Below are the code and all the weights of a small trained network. Each question names an input and a class and asks about switching units off, where a switched-off unit gives its printed mean instead of its output.

import numpy as np


def w(rows, s, z=0):
    codes = np.array(rows[::2]) - 128.0
    scale = np.full(codes.shape[1], s)
    scale[-1] = z or s
    return codes * scale


def f(y):
    return y / 2 * (1 + np.tanh(0.7978845608 * (y + 0.044715 * y**3)))


def log_softmax(a):
    a = a - a.max(-1, keepdims=True)
    return a - np.log(np.exp(a).sum(-1, keepdims=True))


def net(x, mask):
    res = np.array(x, float).reshape(1, 5) / 4 @ E
    y = f(res @ A[0][:, :-1].T + A[0][:, -1])
    res = res + np.where(mask, y, B[0][:, -1]) @ B[0][:, :-1]
    return log_softmax(res[-1] @ U[:, :-1].T + U[:, -1])


A, B = {}, {}
E = w([
[59,137,227,91,148],'x0',
[124,103,227,184,176],'x1',
[194,151,142,56,72],'x2',
[178,109,162,212,82],'x3',
[197,252,165,119,137],'x4',
],0.011)
A[0] = w([
[71,80,169,83,75,209],'n1',
[157,121,131,82,220,87],'n2',
[99,98,142,92,123,165],'n3',
[125,195,166,95,92,132],'n4',
[174,89,79,132,109,116],'n5',
[205,176,128,60,139,35],'n6',
[173,120,71,158,124,111],'n7',
[112,107,123,167,197,116],'n8',
[135,135,19,141,137,117],'n9',
[105,248,133,186,78,140],'n10',
[163,158,179,73,98,205],'n11',
[145,137,55,112,110,145],'n12',
[148,124,68,148,82,156],'n13',
[169,204,69,179,85,89],'n14',
[184,12,235,165,88,246],'n15',
[225,169,90,165,147,244],'n16',
[55,124,95,129,107,166],'n17',
[129,196,173,126,33,112],'n18',
[180,98,203,171,118,255],'n19',
[94,94,76,94,214,208],'n20',
[190,133,37,105,129,194],'n21',
[143,57,95,123,193,102],'n22',
],0.011,0.0023)
B[0] = w([
[104,100,135,161,102,182],'n1',
[72,73,128,124,144,145],'n2',
[88,158,124,132,118,153],'n3',
[128,151,181,248,105,192],'n4',
[73,58,179,178,149,180],'n5',
[114,203,105,178,165,210],'n6',
[213,125,160,100,192,180],'n7',
[135,87,143,186,96,169],'n8',
[182,82,156,82,135,194],'n9',
[64,139,141,83,58,202],'n10',
[254,241,215,220,157,208],'n11',
[48,104,202,69,160,188],'n12',
[23,156,154,87,194,189],'n13',
[47,88,148,87,55,215],'n14',
[149,170,168,143,170,246],'n15',
[118,176,169,119,119,230],'n16',
[125,91,50,14,60,165],'n17',
[196,191,77,186,44,207],'n18',
[165,167,170,214,179,214],'n19',
[113,10,70,108,32,188],'n20',
[31,77,197,91,159,221],'n21',
[161,201,137,111,63,165],'n22',
],0.0059,0.012)
U = w([
[145,148,74,173,181,3],'0',
[108,112,52,124,11,144],'1',
[33,65,166,108,223,169],'2',
[139,193,160,211,180,179],'3',
],0.011,0.004)

Each question gives the input, the list of numbers given to net, and the class t.
The units are the neurons (one row each of A and B). Each row of codes is followed by its name. A weight is (code - 128) times the scale printed after its matrix; where a second scale follows, it is the last column's (A, B and U).
mask holds one flag per neuron, in row order. A switched-off neuron (its flag False) gives its mean, the last column of its row in B, instead of its output. The means were averaged over made-up inputs and are rounded, as every weight is.
A unit's drop is (log p(t) with every unit on - log p(t) with that unit switched off) / (log p(t) with every unit on - log p(t) with every unit switched off).
The circuit of an input: a set's keep is (log p(t) with only the set's units on - log p(t) with every unit switched off) / (log p(t) with every unit on - log p(t) with every unit switched off). Starting from the 12 units with the biggest drops (on a tie, the unit counted first), units are removed one at a time, each time the one whose removal leaves the highest keep (on an exact tie, the one counted first), for as long as the keep stays at least 0.8.
units of the circuit, in order: the units of the circuit, biggest drop first
top k neurons: the k neurons with the biggest drops, biggest first
drop of u: that unit's drop, to one decimal
input [7,5,-2,0,-1], class 3: units of the circuit, in order : n21
input [3,5,-5,6,-8], class 3: units of the circuit, in order : n15, n19
input [5,-8,-4,-5,1], class 1: units of the circuit, in order : n20, n17
input [-2,-8,-7,-4,-7], class 1: top 2 neurons : n20, n17
input [-5,6,5,-4,-6], class 1: units of the circuit, in order : n22, n20
input [-4,-1,8,-6,1], class 2: top 2 neurons : n21, n12
input [0,8,-1,-8,-6], class 1: top 2 neurons : n20, n22
input [-4,-5,7,-6,2], class 2: drop of n21 : 0.3
input [3,5,-3,5,-5], class 3: drop of n21 : 0.1
input [0,0,-3,-2,1], class 1: drop of n13 : 0.2
